Below is a small trained network, with its code and all its weights. Each question gives an input and a class and asks what happens when units are switched off, that is, made to give their printed mean instead of their output.

import numpy as np


def w(rows, s, z=0):
    codes = np.array(rows[::2]) - 128.0
    scale = np.full(codes.shape[1], s)
    scale[-1] = z or s
    return codes * scale


def f(y):
    return y / 2 * (1 + np.tanh(0.7978845608 * (y + 0.044715 * y**3)))


def log_softmax(a):
    a = a - a.max(-1, keepdims=True)
    return a - np.log(np.exp(a).sum(-1, keepdims=True))


def net(x, mask):
    res = np.array(x, float).reshape(1, 5) / 4 @ E
    y = f(res @ A[0][:, :-1].T + A[0][:, -1])
    res = res + np.where(mask, y, B[0][:, -1]) @ B[0][:, :-1]
    return log_softmax(res[-1] @ U[:, :-1].T + U[:, -1])


A, B = {}, {}
E = w([
[177,131,81,42,191],'x0',
[132,246,32,221,236],'x1',
[124,124,126,127,127],'x2',
[54,157,203,80,181],'x3',
[118,137,120,117,112],'x4',
],0.013)
A[0] = w([
[113,166,141,170,100,124],'n0',
[166,150,54,61,200,99],'n1',
[131,110,85,152,122,81],'n2',
[84,135,120,123,137,96],'n3',
[29,199,160,120,200,81],'n4',
[62,151,142,249,106,130],'n5',
[156,125,76,167,97,147],'n6',
[175,127,34,187,97,76],'n7',
[84,194,64,176,187,4],'n8',
],0.019,0.0034)
B[0] = w([
[106,114,91,61,135,162],'n0',
[47,168,22,76,137,237],'n1',
[148,136,153,133,150,152],'n2',
[152,110,136,94,151,146],'n3',
[220,201,199,146,165,241],'n4',
[55,165,19,88,141,216],'n5',
[161,160,155,129,136,178],'n6',
[186,176,211,144,167,209],'n7',
[115,3,162,160,52,251],'n8',
],0.022,0.025)
U = w([
[26,209,2,93,158,224],'0',
[228,224,167,147,176,3],'1',
[87,17,127,140,51,179],'2',
],0.01,0.0027)

Each question gives the input, the list of numbers given to net, and the class t.
The units are the neurons (one row each of A and B). Each row of codes is followed by its name. A weight is (code - 128) times the scale printed after its matrix; where a second scale follows, it is the last column's (A, B and U).
mask holds one flag per neuron, in row order. A switched-off neuron (its flag False) gives its mean, the last column of its row in B, instead of its output. The means were averaged over made-up inputs and are rounded, as every weight is.
A unit's drop is (log p(t) with every unit on - log p(t) with that unit switched off) / (log p(t) with every unit on - log p(t) with every unit switched off).
The circuit of an input: a set's keep is (log p(t) with only the set's units on - log p(t) with every unit switched off) / (log p(t) with every unit on - log p(t) with every unit switched off). Starting from all 9 units, units are removed one at a time, each time the one whose removal leaves the highest keep (on an exact tie, the one counted first), for as long as the keep stays at least 0.8.
units of the circuit, in order: the units of the circuit, biggest drop first
top k neurons: the k neurons with the biggest drops, biggest first
drop when u is switched off: that unit's drop, to one decimal
input [-2,5,2,-8,-4], class 1: units of the circuit, in order -> (n7)
input [-2,8,-1,-7,-6], class 2: top 3 neurons -> (n8 n4 n5)
input [-3,6,-3,-6,-4], class 1: top 2 neurons -> (n7 n6)
input [-1,3,2,-2,5], class 2: top 3 neurons -> (n4 n1 n8)
input [-6,-5,6,2,-4], class 0: top 2 neurons -> (n8 n4)
input [-2,2,6,-3,-5], class 1: top 2 neurons -> (n1 n7)
input [6,2,-6,8,0], class 1: top 2 neurons -> (n4 n5)
input [0,5,-3,3,6], class 2: top 2 neurons -> (n8 n7)
input [5,2,-7,-7,1], class 1: top 2 neurons -> (n7 n5)
input [3,4,-2,5,7], class 1: top 2 neurons -> (n4 n5)
input [3,7,-8,4,-1], class 2: drop when n8 is switched off -> 2.3
input [1,-2,-1,-1,1], class 2: drop when n6 is switched off -> 0.1
input [3,5,8,6,-5], class 1: drop when n4 is switched off -> 9.4
input [-1,7,0,3,-2], class 2: units of the circuit, in order -> (n8)
